Below is a small trained network, with its code and all its weights. Each question gives an input and a target symbol and asks what happens when units are switched off, that is, made to give their printed mean instead of their output.

import numpy as np


def w(rows, s, z=0):
    codes = np.array(rows[::2]) - 128.0
    scale = np.full(codes.shape[1], s)
    scale[-1] = z or s
    return codes * scale


def norm(h):
    return h / np.sqrt((h * h).mean(-1, keepdims=True) + 1e-5)


def f(y):
    return y / 2 * (1 + np.tanh(0.7978845608 * (y + 0.044715 * y**3)))


def softmax(a):
    e = np.exp(a - a.max(-1, keepdims=True))
    return e / e.sum(-1, keepdims=True)


def log_softmax(a):
    a = a - a.max(-1, keepdims=True)
    return a - np.log(np.exp(a).sum(-1, keepdims=True))


def net(x, mask):
    ids = ['Παβμστφψω'.index(c) for c in x.split()]
    T = len(ids)
    res = E[ids] + P[:T]
    u = 0
    for l in range(2):
        q, k, v = (norm(res) @ M[l].T for M in (Q, K, V))
        z = softmax(np.where(np.tri(T) > 0, q @ k.T / 3**0.5, -1e9)) @ v
        res = res + np.where(mask[u], z, O[l][:, -1]) @ O[l][:, :-1]
        u += 1
        y = f(norm(res) @ A[l][:, :-1].T + A[l][:, -1])
        res = res + np.where(mask[u : u + 8], y, B[l][:, -1]) @ B[l][:, :-1]
        u += 8
    return log_softmax(norm(res)[-1] @ U[:, :-1].T + U[:, -1])


Q, K, V, O, A, B = {}, {}, {}, {}, {}, {}
E = w([
[155,81,238,179],'Π',
[159,141,190,54],'α',
[182,193,103,143],'β',
[162,43,133,183],'μ',
[199,58,3,230],'σ',
[106,202,132,117],'τ',
[153,184,89,247],'φ',
[127,55,93,207],'ψ',
[224,42,105,113],'ω',
],0.017)
P = w([
[3,57,123,166],'0',
[213,208,194,187],'1',
[223,190,185,182],'2',
[225,163,196,202],'3',
[228,181,190,194],'4',
[213,160,191,186],'5',
[212,149,197,179],'6',
[211,164,186,185],'7',
[211,152,187,187],'8',
[224,155,190,185],'9',
],0.0053)
Q[0] = w([
[92,254,120,31],'L0H1',
[65,135,122,137],'L0H1',
[118,165,99,78],'L0H1',
],0.0089)
K[0] = w([
[195,254,161,208],'L0H1',
[77,188,137,127],'L0H1',
[199,161,111,142],'L0H1',
],0.0082)
V[0] = w([
[129,135,18,74],'L0H1',
[86,137,138,162],'L0H1',
[3,67,158,26],'L0H1',
],0.0056)
O[0] = w([
[141,38,193,107,31],'L0H1',
[106,140,167,121,117],'L0H1',
[144,2,138,127,3],'L0H1',
],0.0073,0.004)
A[0] = w([
[100,90,16,168,48],'L0N1',
[139,152,149,140,143],'L0N2',
[102,128,154,166,60],'L0N3',
[5,122,110,92,4],'L0N4',
[113,145,134,99,62],'L0N5',
[206,109,66,118,70],'L0N6',
[153,152,193,102,118],'L0N7',
[142,72,146,139,36],'L0N8',
],0.014,0.0028)
B[0] = w([
[218,101,235,149,177],'L0N1',
[149,101,107,182,210],'L0N2',
[72,139,99,138,159],'L0N3',
[190,128,36,228,125],'L0N4',
[111,87,212,101,108],'L0N5',
[171,254,159,85,252],'L0N6',
[181,206,202,212,231],'L0N7',
[150,135,39,98,172],'L0N8',
],0.0081,0.0044)
Q[1] = w([
[200,209,196,240],'L1H1',
[82,82,139,131],'L1H1',
[217,246,214,158],'L1H1',
],0.011)
K[1] = w([
[48,28,105,85],'L1H1',
[139,211,170,101],'L1H1',
[1,49,57,52],'L1H1',
],0.0091)
V[1] = w([
[153,68,45,246],'L1H1',
[12,244,116,100],'L1H1',
[47,2,200,164],'L1H1',
],0.0065)
O[1] = w([
[55,72,49,214,254],'L1H1',
[54,255,141,96,17],'L1H1',
[10,103,143,40,186],'L1H1',
],0.0088,0.005)
A[1] = w([
[37,70,156,9,35],'L1N1',
[103,122,154,191,154],'L1N2',
[125,58,134,182,254],'L1N3',
[124,33,161,108,49],'L1N4',
[101,109,188,40,36],'L1N5',
[174,141,133,90,197],'L1N6',
[96,101,185,133,78],'L1N7',
[75,101,171,116,45],'L1N8',
],0.014,0.0056)
B[1] = w([
[184,185,188,232,130],'L1N1',
[100,105,87,105,207],'L1N2',
[93,143,97,51,254],'L1N3',
[158,166,160,73,137],'L1N4',
[172,255,51,145,124],'L1N5',
[32,168,114,54,170],'L1N6',
[105,127,247,137,134],'L1N7',
[85,148,226,210,127],'L1N8',
],0.0093,0.0096)
U = w([
[121,72,202,192,253],'Π',
[141,186,202,120,91],'α',
[102,190,98,135,58],'β',
[102,71,81,90,140],'μ',
[228,92,133,136,66],'σ',
[20,182,120,95,217],'τ',
[88,133,69,184,50],'φ',
[103,49,104,96,143],'ψ',
[173,160,135,5,103],'ω',
],0.016,0.006)

Each question gives the input, a string of symbols that net reads in full, and the target symbol t.
The units are the heads (3 rows each of Q, K, V and O) and the neurons (one row each of A and B). Each row of codes is followed by its name. A weight is (code - 128) times the scale printed after its matrix; where a second scale follows, it is the last column's (O, A, B and U).
mask holds one flag per unit, layer by layer, with each layer's heads first. A switched-off unit (its flag False) gives its mean, the last column of its rows in O or B, instead of its output. The means were averaged over made-up inputs and are rounded, as every weight is.
A unit's drop is (log p(t) with every unit on - log p(t) with that unit switched off) / (log p(t) with every unit on - log p(t) with every unit switched off).
The circuit of an input: a set's keep is (log p(t) with only the set's units on - log p(t) with every unit switched off) / (log p(t) with every unit on - log p(t) with every unit switched off). Starting from the 12 units with the biggest drops (on a tie, the unit counted first), units are removed one at a time, each time the one whose removal leaves the highest keep (on an exact tie, the one counted first), for as long as the keep stays at least 0.8.
units of the circuit, in order: the units of the circuit, biggest drop first
top k neurons: the k neurons with the biggest drops, biggest first
k most important neurons of layer l: the k neurons of layer l with the biggest drops, biggest first
drop of u: that unit's drop, to one decimal
input β σ Π Π τ Π, target α: units of the circuit, in order => L1H1, L0N1
input Π ω β ψ ω φ μ φ α, target τ: units of the circuit, in order => L1H1, L0N6, L0H1
input α ψ σ ω μ, target ω: units of the circuit, in order => L0N6, L1H1
input Π β Π α, target τ: top neuron => L0N7
input τ β ω μ Π τ, target φ: top 4 neurons => L0N4, L0N6, L1N6, L1N3
input Π Π φ ψ, target τ: top 2 neurons => L1N3, L0N3
input Π Π ω ψ σ τ μ Π ω, target τ: top 2 neurons => L0N6, L1N6
input σ Π α Π β Π σ ω, target ω: top 2 neurons => L0N6, L0N1
input ω σ Π τ Π τ α Π, target σ: units of the circuit, in order => L1H1, L1N3
input μ ψ ω ψ ψ τ β ω ω Π, target ψ: units of the circuit, in order => L1H1, L1N3
input Π Π ω, target τ: top 2 neurons => L1N6, L0N6
input α σ ω ω, target ω: top 2 neurons => L0N6, L1N6
input α Π α, target α: 3 most important neurons of layer 0 => L0N7, L0N8, L0N2
input β μ Π β Π Π Π ω σ, target σ: top neuron => L0N1
input τ ω β, target φ: top 2 neurons => L0N4, L0N6
input τ α σ τ, target φ: 2 most important neurons of layer 0 => L0N4, L0N6
input τ ω Π Π, target φ: 2 most important neurons of layer 1 => L1N3, L1N2
input ω ω σ ω Π φ, target σ: top 2 neurons => L0N6, L0N7
input β Π β Π β ω τ τ, target α: 2 most important neurons of layer 1 => L1N3, L1N2
input α τ Π β Π Π τ φ Π μ, target ω: units of the circuit, in order => L1H1
input μ Π σ σ β Π, target ψ: drop of L0N8 => 0.1
input ω ψ β τ ω Π ω α, target σ: drop of L0H1 => 0.2
input ω τ ω τ α τ α, target σ: drop of L0H1 => 0.3
